Below are the code and all the weights of a small trained network. Each question names an input and a target symbol and asks about switching units off, where a switched-off unit gives its printed mean instead of its output.

import numpy as np


def w(rows, s, z=0):
    codes = np.array(rows[::2]) - 128.0
    scale = np.full(codes.shape[1], s)
    scale[-1] = z or s
    return codes * scale


def f(y):
    return y / 2 * (1 + np.tanh(0.7978845608 * (y + 0.044715 * y**3)))


def softmax(a):
    e = np.exp(a - a.max(-1, keepdims=True))
    return e / e.sum(-1, keepdims=True)


def log_softmax(a):
    a = a - a.max(-1, keepdims=True)
    return a - np.log(np.exp(a).sum(-1, keepdims=True))


def net(x, mask):
    ids = ['ΣΨαεζηθμξπτφω'.index(c) for c in x.split()]
    T = len(ids)
    res = E[ids] + P[:T]
    u = 0
    for l in range(3):
        r = res
        for j in range(2):
            rows = slice(2 * j, 2 * j + 2)
            q, k, v = (r @ M[l][rows].T for M in (Q, K, V))
            z = softmax(np.where(np.tri(T) > 0, q @ k.T / 2**0.5, -1e9)) @ v
            o = O[l][rows]
            res = res + np.where(mask[u + j], z, o[:, -1]) @ o[:, :-1]
        u += 2
        y = f(res @ A[l][:, :-1].T + A[l][:, -1])
        res = res + np.where(mask[u : u + 8], y, B[l][:, -1]) @ B[l][:, :-1]
        u += 8
    return log_softmax(res[-1] @ U[:, :-1].T + U[:, -1])


Q, K, V, O, A, B = {}, {}, {}, {}, {}, {}
E = w([
[221,166,125,20,146,134,168],'Σ',
[165,249,98,35,156,82,134],'Ψ',
[228,236,121,92,90,213,88],'α',
[167,51,175,164,147,156,40],'ε',
[234,100,72,63,162,243,116],'ζ',
[86,139,15,131,166,120,99],'η',
[59,189,225,92,130,132,142],'θ',
[80,136,166,224,81,150,128],'μ',
[119,80,149,108,137,167,207],'ξ',
[181,88,133,118,26,166,200],'π',
[83,159,102,52,217,50,198],'τ',
[96,117,135,36,182,173,151],'φ',
[112,136,108,150,118,5,187],'ω',
],0.018)
P = w([
[2,185,144,112,180,171,200],'0',
[89,179,131,140,179,152,186],'1',
[113,157,134,136,150,136,168],'2',
[119,141,142,137,127,129,149],'3',
[118,122,143,126,109,129,135],'4',
[130,118,149,125,97,130,128],'5',
[136,107,149,121,89,131,118],'6',
[141,110,154,115,78,144,110],'7',
[146,97,152,115,69,140,101],'8',
[158,90,156,118,70,137,95],'9',
[158,73,149,120,66,129,88],'10',
[162,82,153,111,58,141,87],'11',
[167,80,150,111,53,146,80],'12',
[163,101,161,99,48,172,83],'13',
],0.0093)
Q[0] = w([
[84,123,70,148,1,182,115],'0.h1',
[161,172,128,174,87,159,144],'0.h1',
[100,167,174,90,106,165,138],'0.h2',
[128,150,102,106,138,143,130],'0.h2',
],0.011)
K[0] = w([
[231,129,249,84,1,184,172],'0.h1',
[120,138,97,248,92,228,96],'0.h1',
[121,144,68,51,10,191,117],'0.h2',
[143,231,192,61,104,77,184],'0.h2',
],0.0053)
V[0] = w([
[160,101,59,116,84,131,68],'0.h1',
[117,105,88,119,171,120,2],'0.h1',
[132,110,95,123,121,135,90],'0.h2',
[171,50,230,119,171,102,108],'0.h2',
],0.0072)
O[0] = w([
[113,76,88,122,168,2,136,127],'0.h1',
[61,143,168,98,121,185,100,36],'0.h1',
[135,91,167,122,66,112,102,132],'0.h2',
[98,177,129,84,116,128,84,4],'0.h2',
],0.0073,0.003)
A[0] = w([
[113,165,73,130,219,100,81,54],'0.n1',
[153,142,54,178,51,122,143,122],'0.n2',
[23,128,153,159,170,80,150,4],'0.n3',
[172,157,185,2,117,61,34,80],'0.n4',
[72,189,102,154,170,132,81,57],'0.n5',
[173,173,152,121,74,203,79,147],'0.n6',
[45,55,139,78,190,161,156,132],'0.n7',
[62,51,153,102,114,97,180,75],'0.n8',
],0.0082,0.0038)
B[0] = w([
[77,171,119,170,58,123,143,215],'0.n1',
[114,70,148,139,141,78,125,254],'0.n2',
[107,143,144,158,141,96,151,134],'0.n3',
[59,154,114,66,130,122,177,243],'0.n4',
[14,154,180,174,189,154,168,161],'0.n5',
[94,94,90,131,186,33,111,237],'0.n6',
[152,190,146,182,141,152,88,213],'0.n7',
[144,254,108,169,143,146,162,147],'0.n8',
],0.0097,0.0036)
Q[1] = w([
[144,126,178,84,171,147,1],'1.h1',
[157,88,109,139,150,134,152],'1.h1',
[159,72,84,106,201,156,148],'1.h2',
[147,172,101,86,167,130,112],'1.h2',
],0.0091)
K[1] = w([
[124,116,216,93,195,138,75],'1.h1',
[138,78,1,149,224,73,48],'1.h1',
[146,70,33,110,239,199,89],'1.h2',
[155,186,104,97,160,119,75],'1.h2',
],0.0065)
V[1] = w([
[150,135,226,126,94,192,157],'1.h1',
[141,143,69,213,138,139,75],'1.h1',
[85,227,61,148,126,120,107],'1.h2',
[46,3,55,74,163,177,110],'1.h2',
],0.0047)
O[1] = w([
[219,51,101,159,168,44,253,27],'1.h1',
[159,130,59,14,51,170,125,215],'1.h1',
[166,10,75,9,169,151,206,255],'1.h2',
[207,178,56,97,53,229,151,169],'1.h2',
],0.0058,0.0029)
A[1] = w([
[236,75,123,127,131,160,87,105],'1.n1',
[118,54,150,255,163,168,81,115],'1.n2',
[83,146,94,182,139,81,149,152],'1.n3',
[146,139,33,223,110,192,178,80],'1.n4',
[154,116,111,85,224,159,53,251],'1.n5',
[79,114,58,52,144,227,89,128],'1.n6',
[155,107,151,121,127,178,227,66],'1.n7',
[123,163,59,158,184,110,134,121],'1.n8',
],0.0084,0.0024)
B[1] = w([
[54,169,173,64,138,116,91,167],'1.n1',
[39,203,193,64,154,152,134,157],'1.n2',
[143,97,96,37,2,156,172,169],'1.n3',
[138,139,207,147,67,138,76,194],'1.n4',
[130,147,38,145,130,89,131,203],'1.n5',
[149,106,125,185,128,134,122,255],'1.n6',
[217,147,124,149,90,81,162,156],'1.n7',
[87,169,99,136,39,125,115,174],'1.n8',
],0.0097,0.0088)
Q[2] = w([
[107,254,89,57,121,159,127],'2.h1',
[154,188,163,81,123,170,116],'2.h1',
[75,92,170,104,133,179,131],'2.h2',
[134,113,163,100,160,122,203],'2.h2',
],0.0079)
K[2] = w([
[128,217,61,43,150,164,116],'2.h1',
[182,178,254,157,206,132,119],'2.h1',
[124,187,167,128,141,177,129],'2.h2',
[86,182,140,191,113,75,152],'2.h2',
],0.0094)
V[2] = w([
[209,150,168,147,104,131,134],'2.h1',
[135,2,133,190,100,188,156],'2.h1',
[136,111,91,175,151,188,183],'2.h2',
[161,100,108,66,118,177,155],'2.h2',
],0.0078)
O[2] = w([
[7,94,97,85,150,181,70,56],'2.h1',
[169,84,116,135,156,1,39,2],'2.h1',
[94,178,202,76,42,210,178,113],'2.h2',
[183,252,105,220,191,233,222,146],'2.h2',
],0.0047,0.0035)
A[2] = w([
[165,81,140,119,112,89,178,138],'2.n1',
[92,86,190,165,61,137,81,205],'2.n2',
[209,157,192,69,188,190,167,153],'2.n3',
[198,103,179,254,188,197,159,89],'2.n4',
[232,117,107,133,142,113,145,133],'2.n5',
[209,91,138,185,86,127,189,131],'2.n6',
[141,163,216,97,199,199,110,1],'2.n7',
[216,120,105,198,147,108,36,35],'2.n8',
],0.0094,0.0045)
B[2] = w([
[120,207,129,126,158,110,2,161],'2.n1',
[182,105,110,70,168,188,111,254],'2.n2',
[117,83,134,132,169,167,70,195],'2.n3',
[216,162,143,167,126,53,190,140],'2.n4',
[108,227,158,134,34,174,82,166],'2.n5',
[130,123,113,27,121,80,136,187],'2.n6',
[109,219,136,169,129,106,28,147],'2.n7',
[29,91,185,174,77,134,111,168],'2.n8',
],0.0098,0.0087)
U = w([
[102,254,153,131,88,174,145,174],'Σ',
[156,110,61,73,209,181,153,169],'Ψ',
[196,90,11,191,219,112,143,242],'α',
[72,142,101,209,133,148,64,116],'ε',
[111,113,87,190,66,190,133,67],'ζ',
[97,77,160,118,105,210,140,106],'η',
[52,121,143,172,212,111,123,177],'θ',
[74,111,243,155,107,160,167,81],'μ',
[193,104,180,136,116,111,140,133],'ξ',
[114,145,135,119,81,88,143,41],'π',
[73,112,112,124,138,121,230,121],'τ',
[198,130,158,209,153,154,148,167],'φ',
[106,193,52,179,122,65,151,2],'ω',
],0.0078,0.0059)

Each question gives the input, a string of symbols that net reads in full, and the target symbol t.
The units are the heads (2 rows each of Q, K, V and O) and the neurons (one row each of A and B). Each row of codes is followed by its name. A weight is (code - 128) times the scale printed after its matrix; where a second scale follows, it is the last column's (O, A, B and U).
mask holds one flag per unit, layer by layer, with each layer's heads first. A switched-off unit (its flag False) gives its mean, the last column of its rows in O or B, instead of its output. The means were averaged over made-up inputs and are rounded, as every weight is.
A unit's drop is (log p(t) with every unit on - log p(t) with that unit switched off) / (log p(t) with every unit on - log p(t) with every unit switched off).
The circuit of an input: a set's keep is (log p(t) with only the set's units on - log p(t) with every unit switched off) / (log p(t) with every unit on - log p(t) with every unit switched off). Starting from the 12 units with the biggest drops (on a tie, the unit counted first), units are removed one at a time, each time the one whose removal leaves the highest keep (on an exact tie, the one counted first), for as long as the keep stays at least 0.8.
circuit, biggest first: the units of the circuit, biggest drop first
most important unit: the unit with the biggest drop
top k neurons: the k neurons with the biggest drops, biggest first
k most important neurons of layer l: the k neurons of layer l with the biggest drops, biggest first
heads that matter: for each layer, one digit per head in row order, 1 if its drop is at least 0.15 and else 0, layers parted by /
input τ Σ η ε η α Σ η η α ε, target Ψ: top 2 neurons => [1.n1; 1.n2]
input π η π τ π η ε α μ, target η: circuit, biggest first => [2.n2; 1.n5]
input ζ ε π, target ξ: most important unit => 1.h2
input Ψ η η α η Ψ, target Ψ: heads that matter => 01 / 01 / 00
input η π η η Ψ, target Ψ: circuit, biggest first => [1.h2; 1.n4]
input φ π ξ, target ξ: circuit, biggest first => [1.n7; 2.n4; 1.h1]
input ξ η η α π π, target ξ: circuit, biggest first => [0.n4; 0.n2; 0.h1]
input π ε ξ, target φ: top 4 neurons => [2.n4; 0.n7; 1.n5; 1.n3]
input Σ η η τ η η Σ η η θ, target θ: top 2 neurons => [1.n8; 0.n1]
input Ψ φ ε θ Σ η τ τ ε Σ ε α, target α: top 2 neurons => [0.n6; 0.n4]
input η η η η ε Σ α ζ π ξ, target Σ: 2 most important neurons of layer 1 => [1.n6; 1.n7]
input π α π ω, target π: top 3 neurons => [1.n3; 2.n6; 1.n5]
input η η π, target π: circuit, biggest first => [2.n6; 0.h1; 2.n5]
input τ ξ ζ, target ε: top neuron => [1.n1]
input α η ε π φ Σ π Σ ε ε η ε ε ε, target ε: 2 most important neurons of layer 0 => [0.n6; 0.n4]
input Σ ξ φ θ τ, target Σ: 2 most important neurons of layer 1 => [1.n8; 1.n3]
input τ ξ η θ φ, target α: heads that matter => 10 / 00 / 00
input ε η τ η η π, target π: heads that matter => 10 / 00 / 10
input ε η π η η ξ ε Ψ μ μ η θ α, target ω: 3 most important neurons of layer 2 => [2.n2; 2.n5; 2.n3]
input Σ π η Σ ζ ε π η η ε Ψ, target τ: heads that matter => 00 / 00 / 00
input α θ μ η τ Σ Ψ Σ Σ η ε, target θ: top neuron => [1.n3]
input ε α τ π η π η α η μ π ε, target Ψ: 3 most important neurons of layer 0 => [0.n4; 0.n7; 0.n6]
input η ω φ η τ, target Σ: top 2 neurons => [1.n8; 0.n8]
input φ η π ζ η π π π π ε ε π η ζ, target ε: top 2 neurons => [1.n6; 2.n8]
input ε Ψ ε Ψ Ψ η π ζ, target Σ: heads that matter => 00 / 01 / 10
input φ π α Σ ζ ε ε ξ, target φ: 3 most important neurons of layer 0 => [0.n7; 0.n8; 0.n4]
input η τ τ η η π τ ξ, target ξ: top 2 neurons => [2.n4; 1.n7]
